Below is a small trained network, with its code and all its weights. Each question gives an input and a class and asks what happens when units are switched off, that is, made to give their printed mean instead of their output.

import numpy as np


def w(rows, s, z=0):
    codes = np.array(rows[::2]) - 128.0
    scale = np.full(codes.shape[1], s)
    scale[-1] = z or s
    return codes * scale


def f(y):
    return np.maximum(y, 0)


def log_softmax(a):
    a = a - a.max(-1, keepdims=True)
    return a - np.log(np.exp(a).sum(-1, keepdims=True))


def net(x, mask):
    res = np.array(x, float).reshape(1, 7) / 4 @ E
    y = f(res @ A[0][:, :-1].T + A[0][:, -1])
    res = res + np.where(mask, y, B[0][:, -1]) @ B[0][:, :-1]
    return log_softmax(res[-1] @ U[:, :-1].T + U[:, -1])


A, B = {}, {}
E = w([
[128,130,126,129,132,130,130],'x0',
[125,131,125,126,121,135,116],'x1',
[124,129,128,124,118,132,116],'x2',
[206,118,114,83,49,168,183],'x3',
[123,131,126,124,125,137,122],'x4',
[93,94,2,117,68,63,136],'x5',
[123,5,128,169,133,176,116],'x6',
],0.018)
A[0] = w([
[156,220,110,79,149,88,122,255],'n1',
[126,129,147,129,116,138,92,112],'n2',
[82,103,6,96,118,86,151,138],'n3',
[161,96,149,91,136,145,110,169],'n4',
[125,154,79,103,125,64,118,128],'n5',
[188,170,150,97,137,149,124,217],'n6',
[126,84,167,139,143,172,114,149],'n7',
[141,41,118,136,154,159,110,138],'n8',
[141,127,154,120,137,72,115,126],'n9',
[39,132,145,158,172,91,94,252],'n10',
[102,157,168,114,142,138,133,151],'n11',
[125,69,125,148,131,162,116,142],'n12',
[89,30,56,132,136,107,114,94],'n13',
[160,120,133,81,82,162,173,148],'n14',
[124,121,184,166,168,171,120,234],'n15',
[128,64,124,125,130,97,108,98],'n16',
],0.017,0.0096)
B[0] = w([
[88,139,157,79,120,81,136,222],'n1',
[126,122,111,116,144,118,136,141],'n2',
[128,78,108,125,55,113,112,253],'n3',
[133,137,125,107,150,153,134,167],'n4',
[106,109,119,116,90,107,110,188],'n5',
[119,134,180,78,123,132,158,196],'n6',
[149,110,122,131,177,152,123,190],'n7',
[179,136,126,147,122,160,135,203],'n8',
[105,117,148,131,128,141,106,146],'n9',
[98,172,101,172,145,100,1,226],'n10',
[112,138,150,113,147,122,122,171],'n11',
[154,107,124,143,157,166,131,187],'n12',
[138,169,118,182,81,161,134,230],'n13',
[168,100,144,113,121,147,160,196],'n14',
[135,138,139,114,178,131,103,222],'n15',
[135,148,111,152,115,155,121,169],'n16',
],0.02,0.03)
U = w([
[73,173,186,130,200,62,104,255],'0',
[110,149,196,76,147,145,236,148],'1',
[145,126,107,192,247,162,101,94],'2',
[210,71,147,138,189,184,198,85],'3',
[39,110,84,146,84,44,96,132],'4',
[148,45,125,89,46,60,194,120],'5',
[131,168,65,228,84,163,109,40],'6',
[183,59,85,172,68,177,220,84],'7',
],0.012,0.0042)

Each question gives the input, the list of numbers given to net, and the class t.
The units are the neurons (one row each of A and B). Each row of codes is followed by its name. A weight is (code - 128) times the scale printed after its matrix; where a second scale follows, it is the last column's (A, B and U).
mask holds one flag per neuron, in row order. A switched-off neuron (its flag False) gives its mean, the last column of its row in B, instead of its output. The means were averaged over made-up inputs and are rounded, as every weight is.
A unit's drop is (log p(t) with every unit on - log p(t) with that unit switched off) / (log p(t) with every unit on - log p(t) with every unit switched off).
The circuit of an input: a set's keep is (log p(t) with only the set's units on - log p(t) with every unit switched off) / (log p(t) with every unit on - log p(t) with every unit switched off). Starting from the 12 units with the biggest drops (on a tie, the unit counted first), units are removed one at a time, each time the one whose removal leaves the highest keep (on an exact tie, the one counted first), for as long as the keep stays at least 0.8.
units of the circuit, in order: the units of the circuit, biggest drop first
most important unit: the unit with the biggest drop
top k neurons: the k neurons with the biggest drops, biggest first
drop of u: that unit's drop, to one decimal
input [4,-6,-8,7,-5,0,-3], class 1: most important unit	n3
input [0,-4,-4,2,1,8,2], class 7: top 2 neurons	(n10, n13)
input [1,-6,-7,-4,0,-1,1], class 2: top 2 neurons	(n1, n6)
input [-2,6,-6,1,1,-1,-6], class 1: top 2 neurons	(n10, n3)
input [5,2,2,8,-7,6,0], class 5: top 2 neurons	(n3, n8)
input [-2,2,-7,1,8,5,1], class 7: top 3 neurons	(n10, n1, n13)
input [-6,-6,-5,1,-2,-8,-4], class 1: top 2 neurons	(n10, n6)
input [-3,-5,-7,2,6,7,7], class 7: top 2 neurons	(n10, n3)
input [3,1,6,1,1,-6,8], class 3: top 2 neurons	(n10, n8)
input [-2,-6,-3,2,-3,-4,1], class 3: top 2 neurons	(n10, n1)
input [-3,0,5,2,2,-6,6], class 3: drop of n10	1.6
input [-6,1,-3,3,2,8,-2], class 5: drop of n10	0.5
input [5,3,6,2,6,2,-6], class 5: drop of n10	0.7
input [4,-6,-1,8,-1,-7,-1], class 1: units of the circuit, in order	(n6)
input [-3,-5,2,-7,-3,-8,1], class 2: top 2 neurons	(n1, n7)
